Below are the code and all the weights of a small trained network. Each question names an input and a class and asks about switching units off, where a switched-off unit gives its printed mean instead of its output.

import numpy as np


def w(rows, s, z=0):
    codes = np.array(rows[::2]) - 128.0
    scale = np.full(codes.shape[1], s)
    scale[-1] = z or s
    return codes * scale


def f(y):
    return y / 2 * (1 + np.tanh(0.7978845608 * (y + 0.044715 * y**3)))


def log_softmax(a):
    a = a - a.max(-1, keepdims=True)
    return a - np.log(np.exp(a).sum(-1, keepdims=True))


def net(x, mask):
    res = np.array(x, float).reshape(1, 3) / 4 @ E
    y = f(res @ A[0][:, :-1].T + A[0][:, -1])
    res = res + np.where(mask, y, B[0][:, -1]) @ B[0][:, :-1]
    return log_softmax(res[-1] @ U[:, :-1].T + U[:, -1])


A, B = {}, {}
E = w([
[136,145,90,96],'x0',
[254,66,150,96],'x1',
[179,187,122,238],'x2',
],0.0086)
A[0] = w([
[85,75,120,181,10],'n0',
[61,232,103,142,215],'n1',
[134,96,171,194,149],'n2',
[105,134,167,225,129],'n3',
[143,43,90,92,233],'n4',
[149,165,160,173,141],'n5',
[124,41,131,151,254],'n6',
[117,165,154,200,204],'n7',
[150,143,34,143,204],'n8',
[217,83,187,149,251],'n9',
[143,125,131,170,152],'n10',
[74,148,121,119,18],'n11',
[212,201,81,187,253],'n12',
[32,1,140,56,197],'n13',
[192,80,158,112,103],'n14',
[187,77,144,118,144],'n15',
[195,56,100,136,11],'n16',
[133,152,119,72,27],'n17',
[54,121,134,156,40],'n18',
[224,84,128,112,87],'n19',
],0.01,0.0027)
B[0] = w([
[114,136,65,177,126],'n0',
[136,255,58,139,222],'n1',
[179,109,130,52,152],'n2',
[190,152,74,95,177],'n3',
[138,206,149,116,193],'n4',
[171,115,172,59,156],'n5',
[108,181,150,69,169],'n6',
[158,220,122,98,184],'n7',
[116,66,173,37,152],'n8',
[74,194,88,114,220],'n9',
[149,71,158,65,144],'n10',
[175,156,79,196,144],'n11',
[123,174,194,77,217],'n12',
[204,244,173,132,254],'n13',
[91,213,42,160,179],'n14',
[58,215,83,161,180],'n15',
[72,164,104,199,164],'n16',
[161,160,146,118,127],'n17',
[129,157,68,208,159],'n18',
[81,202,58,203,196],'n19',
],0.0063,0.0083)
U = w([
[123,188,43,238,65],'0',
[162,161,89,90,254],'1',
[211,188,154,123,111],'2',
[77,79,153,104,168],'3',
[187,2,127,117,2],'4',
[104,53,168,76,2],'5',
],0.0085,0.0027)

Each question gives the input, the list of numbers given to net, and the class t.
The units are the neurons (one row each of A and B). Each row of codes is followed by its name. A weight is (code - 128) times the scale printed after its matrix; where a second scale follows, it is the last column's (A, B and U).
mask holds one flag per neuron, in row order. A switched-off neuron (its flag False) gives its mean, the last column of its row in B, instead of its output. The means were averaged over made-up inputs and are rounded, as every weight is.
A unit's drop is (log p(t) with every unit on - log p(t) with that unit switched off) / (log p(t) with every unit on - log p(t) with every unit switched off).
The circuit of an input: a set's keep is (log p(t) with only the set's units on - log p(t) with every unit switched off) / (log p(t) with every unit on - log p(t) with every unit switched off). Starting from the 12 units with the biggest drops (on a tie, the unit counted first), units are removed one at a time, each time the one whose removal leaves the highest keep (on an exact tie, the one counted first), for as long as the keep stays at least 0.8.
circuit, biggest first: the units of the circuit, biggest drop first
k most important neurons: the k neurons with the biggest drops, biggest first
drop of u: that unit's drop, to one decimal
input [5,8,3], class 0: circuit, biggest first : [n19 n16]
input [8,-7,6], class 1: circuit, biggest first : [n8 n12]
input [3,8,8], class 0: circuit, biggest first : [n19]
input [-7,3,6], class 1: 2 most important neurons : [n13 n9]
input [-2,3,-1], class 3: 2 most important neurons : [n1 n13]
input [2,2,1], class 3: 2 most important neurons : [n13 n1]
input [-1,-5,8], class 2: drop of n16 : 0.0
input [5,-5,8], class 2: drop of n5 : 0.1
input [-7,7,-2], class 0: drop of n14 : 0.1
input [-5,-2,-7], class 2: drop of n13 : 1.3
